Here is a tiny trained network, its code and every weight. The questions are about switching its units off for an input and a target symbol, where a switched-off unit gives its printed mean instead of its output.

import numpy as np


def w(rows, s, z=0):
    codes = np.array(rows[::2]) - 128.0
    scale = np.full(codes.shape[1], s)
    scale[-1] = z or s
    return codes * scale


def f(y):
    return np.maximum(y, 0)


def softmax(a):
    e = np.exp(a - a.max(-1, keepdims=True))
    return e / e.sum(-1, keepdims=True)


def log_softmax(a):
    a = a - a.max(-1, keepdims=True)
    return a - np.log(np.exp(a).sum(-1, keepdims=True))


def net(x, mask):
    ids = ['ΓΔΘΛΞΨΩβεζημπφ'.index(c) for c in x.split()]
    T = len(ids)
    res = E[ids] + P[:T]
    u = 0
    for l in range(2):
        r = res
        for j in range(3):
            rows = slice(3 * j, 3 * j + 3)
            q, k, v = (r @ M[l][rows].T for M in (Q, K, V))
            z = softmax(np.where(np.tri(T) > 0, q @ k.T / 3**0.5, -1e9)) @ v
            o = O[l][rows]
            res = res + np.where(mask[u + j], z, o[:, -1]) @ o[:, :-1]
        u += 3
        y = f(res @ A[l][:, :-1].T + A[l][:, -1])
        res = res + np.where(mask[u : u + 12], y, B[l][:, -1]) @ B[l][:, :-1]
        u += 12
    return log_softmax(res[-1] @ U[:, :-1].T + U[:, -1])


Q, K, V, O, A, B = {}, {}, {}, {}, {}, {}
E = w([
[203,98,210,157],'Γ',
[167,49,192,157],'Δ',
[112,55,158,112],'Θ',
[106,187,75,143],'Λ',
[139,72,132,87],'Ξ',
[154,92,134,117],'Ψ',
[183,103,150,187],'Ω',
[185,139,186,182],'β',
[59,97,111,202],'ε',
[158,119,102,91],'ζ',
[180,119,141,130],'η',
[165,89,149,117],'μ',
[136,79,91,107],'π',
[158,253,182,155],'φ',
],0.014)
P = w([
[166,113,90,105],'0',
[114,158,253,80],'1',
[101,139,104,117],'2',
[144,133,125,182],'3',
[117,172,250,64],'4',
[98,143,110,121],'5',
[186,142,108,190],'6',
],0.019)
Q[0] = w([
[214,126,37,144],'0.h0',
[145,155,146,122],'0.h0',
[94,126,140,73],'0.h0',
[153,172,90,138],'0.h1',
[159,93,110,251],'0.h1',
[72,74,123,155],'0.h1',
[172,89,148,95],'0.h2',
[68,158,129,90],'0.h2',
[98,84,180,120],'0.h2',
],0.011)
K[0] = w([
[65,196,167,179],'0.h0',
[78,135,71,129],'0.h0',
[172,138,114,109],'0.h0',
[157,144,134,215],'0.h1',
[57,161,119,200],'0.h1',
[9,99,165,83],'0.h1',
[193,93,105,169],'0.h2',
[140,177,155,139],'0.h2',
[160,163,94,110],'0.h2',
],0.011)
V[0] = w([
[104,182,174,170],'0.h0',
[175,177,137,32],'0.h0',
[88,84,221,76],'0.h0',
[132,58,107,149],'0.h1',
[170,96,2,76],'0.h1',
[47,91,158,111],'0.h1',
[123,129,171,31],'0.h2',
[139,163,160,105],'0.h2',
[128,196,103,65],'0.h2',
],0.0074)
O[0] = w([
[169,155,117,188,100],'0.h0',
[193,176,187,57,253],'0.h0',
[255,96,24,99,174],'0.h0',
[52,79,116,147,108],'0.h1',
[30,99,113,164,119],'0.h1',
[158,148,28,152,69],'0.h1',
[181,88,24,72,221],'0.h2',
[216,115,64,142,181],'0.h2',
[166,190,50,96,161],'0.h2',
],0.0053,0.0032)
A[0] = w([
[172,143,214,215,194],'0.n0',
[205,140,86,165,43],'0.n1',
[157,176,164,122,31],'0.n2',
[112,139,221,117,2],'0.n3',
[115,43,123,178,123],'0.n4',
[121,142,178,160,149],'0.n5',
[138,140,56,184,221],'0.n6',
[151,92,75,169,150],'0.n7',
[142,176,93,194,203],'0.n8',
[96,128,117,136,116],'0.n9',
[2,31,76,165,33],'0.n10',
[98,72,46,46,120],'0.n11',
],0.009,0.0038)
B[0] = w([
[151,114,69,110,254],'0.n0',
[39,99,205,132,196],'0.n1',
[68,101,106,138,182],'0.n2',
[62,179,92,73,198],'0.n3',
[134,45,128,158,158],'0.n4',
[134,140,88,75,179],'0.n5',
[52,141,142,176,201],'0.n6',
[84,104,76,160,184],'0.n7',
[69,144,130,168,194],'0.n8',
[119,127,162,133,133],'0.n9',
[79,108,165,2,158],'0.n10',
[112,134,67,84,193],'0.n11',
],0.0076,0.0077)
Q[1] = w([
[101,74,105,104],'1.h0',
[218,163,149,7],'1.h0',
[53,147,218,8],'1.h0',
[79,156,94,164],'1.h1',
[121,194,111,69],'1.h1',
[174,116,47,203],'1.h1',
[61,97,149,127],'1.h2',
[65,115,87,114],'1.h2',
[101,101,168,208],'1.h2',
],0.012)
K[1] = w([
[102,132,63,121],'1.h0',
[218,79,127,91],'1.h0',
[105,42,164,81],'1.h0',
[116,153,168,135],'1.h1',
[148,139,131,68],'1.h1',
[231,155,137,246],'1.h1',
[131,75,129,118],'1.h2',
[146,109,73,104],'1.h2',
[127,116,98,189],'1.h2',
],0.013)
V[1] = w([
[2,33,137,105],'1.h0',
[74,228,113,146],'1.h0',
[87,220,165,131],'1.h0',
[189,122,37,110],'1.h1',
[96,62,5,110],'1.h1',
[120,29,230,113],'1.h1',
[100,138,189,168],'1.h2',
[146,157,170,145],'1.h2',
[84,12,117,126],'1.h2',
],0.0082)
O[1] = w([
[74,97,141,210,254],'1.h0',
[115,254,85,149,132],'1.h0',
[146,252,113,133,112],'1.h0',
[203,109,156,65,123],'1.h1',
[178,99,190,191,197],'1.h1',
[120,147,71,199,155],'1.h1',
[144,112,161,217,91],'1.h2',
[122,104,122,163,81],'1.h2',
[162,205,144,103,195],'1.h2',
],0.0075,0.012)
A[1] = w([
[174,207,81,173,184],'1.n0',
[227,91,201,104,145],'1.n1',
[79,79,113,55,164],'1.n2',
[224,91,189,167,80],'1.n3',
[185,124,2,115,84],'1.n4',
[226,144,64,37,55],'1.n5',
[115,136,117,208,254],'1.n6',
[29,149,106,84,99],'1.n7',
[124,65,124,103,145],'1.n8',
[233,95,65,135,152],'1.n9',
[181,206,70,70,99],'1.n10',
[90,78,190,144,111],'1.n11',
],0.0095,0.0069)
B[1] = w([
[133,137,200,143,228],'1.n0',
[85,228,47,86,171],'1.n1',
[86,108,70,148,224],'1.n2',
[165,206,74,197,161],'1.n3',
[214,113,145,213,168],'1.n4',
[2,159,189,185,178],'1.n5',
[86,93,156,58,251],'1.n6',
[206,151,67,181,216],'1.n7',
[202,108,151,135,190],'1.n8',
[143,192,110,72,161],'1.n9',
[160,15,155,99,214],'1.n10',
[239,157,140,114,224],'1.n11',
],0.0086,0.011)
U = w([
[50,170,57,145,90],'Γ',
[119,85,109,21,127],'Δ',
[118,94,85,143,148],'Θ',
[132,190,85,95,105],'Λ',
[138,6,150,104,78],'Ξ',
[124,94,66,199,109],'Ψ',
[55,183,129,152,204],'Ω',
[19,100,136,2,224],'β',
[111,100,108,99,132],'ε',
[146,126,242,48,212],'ζ',
[65,71,165,195,90],'η',
[100,107,105,89,146],'μ',
[194,144,131,245,4],'π',
[156,142,112,92,117],'φ',
],0.0076,0.0041)

Each question gives the input, a string of symbols that net reads in full, and the target symbol t.
The units are the heads (3 rows each of Q, K, V and O) and the neurons (one row each of A and B). Each row of codes is followed by its name. A weight is (code - 128) times the scale printed after its matrix; where a second scale follows, it is the last column's (O, A, B and U).
mask holds one flag per unit, layer by layer, with each layer's heads first. A switched-off unit (its flag False) gives its mean, the last column of its rows in O or B, instead of its output. The means were averaged over made-up inputs and are rounded, as every weight is.
A unit's drop is (log p(t) with every unit on - log p(t) with that unit switched off) / (log p(t) with every unit on - log p(t) with every unit switched off).
The circuit of an input: a set's keep is (log p(t) with only the set's units on - log p(t) with every unit switched off) / (log p(t) with every unit on - log p(t) with every unit switched off). Starting from the 12 units with the biggest drops (on a tie, the unit counted first), units are removed one at a time, each time the one whose removal leaves the highest keep (on an exact tie, the one counted first), for as long as the keep stays at least 0.8.
circuit, biggest first: the units of the circuit, biggest drop first
most important unit: the unit with the biggest drop
top k neurons: the k neurons with the biggest drops, biggest first
k most important neurons of layer l: the k neurons of layer l with the biggest drops, biggest first
heads that matter: for each layer, one digit per head in row order, 1 if its drop is at least 0.15 and else 0, layers parted by /
input β ε Λ π Ψ ε μ, target η: most important unit -> 0.n1
input ζ β φ Γ Ψ, target Γ: circuit, biggest first -> [0.n3, 1.h1, 1.n7, 0.h0]
input ε π Γ Γ Θ, target η: circuit, biggest first -> [0.n10, 0.h0, 0.h2, 1.h0]
input π π φ φ, target ζ: circuit, biggest first -> [1.h0, 1.n0, 1.n10]
input μ π ζ φ φ β, target ζ: heads that matter -> 101 / 100
input π φ ε Ψ, target η: top 2 neurons -> [0.n6, 0.n8]
input Θ φ Δ Ψ Ξ φ Θ, target ζ: top 3 neurons -> [1.n0, 0.n1, 1.n7]
input φ η φ π η, target β: top 2 neurons -> [1.n5, 1.n10]
input Ω φ Θ Ψ ζ π μ, target ζ: top 4 neurons -> [0.n1, 1.n0, 0.n3, 1.n6]
input φ μ φ π β, target β: heads that matter -> 010 / 100
input ε μ Λ Δ φ, target η: 2 most important neurons of layer 0 -> [0.n10, 0.n4]
input ε π ε φ η, target η: circuit, biggest first -> [0.n10, 0.h0, 0.n4, 1.h0]
input ζ π φ Δ φ, target Γ: circuit, biggest first -> [0.n3, 1.n7, 1.h1, 0.h1]
input π φ Λ, target π: circuit, biggest first -> [1.h0, 1.n4, 0.h2]
input β π Ξ Λ, target Ω: circuit, biggest first -> [1.h0, 0.n6, 0.n8, 1.n0]
input φ Γ π φ Δ, target β: most important neuron of layer 0 -> [0.n3]
input π π φ β, target ζ: heads that matter -> 000 / 100
input Θ ζ π Ω π, target π: 2 most important neurons of layer 0 -> [0.n10, 0.n11]
input ζ Γ π Δ Ψ, target Γ: circuit, biggest first -> [0.n3, 1.h1, 0.h0, 1.n7]
input ε π Γ Θ π, target η: heads that matter -> 111 / 110
input π π ε Γ, target η: heads that matter -> 110 / 100
input π ζ ε ε, target η: most important unit -> 1.n6
input Δ Ξ Λ, target π: top 4 neurons -> [1.n4, 1.n7, 1.n0, 0.n11]
input π ε ζ π Ξ π ζ, target η: top 3 neurons -> [0.n1, 0.n6, 1.n6]
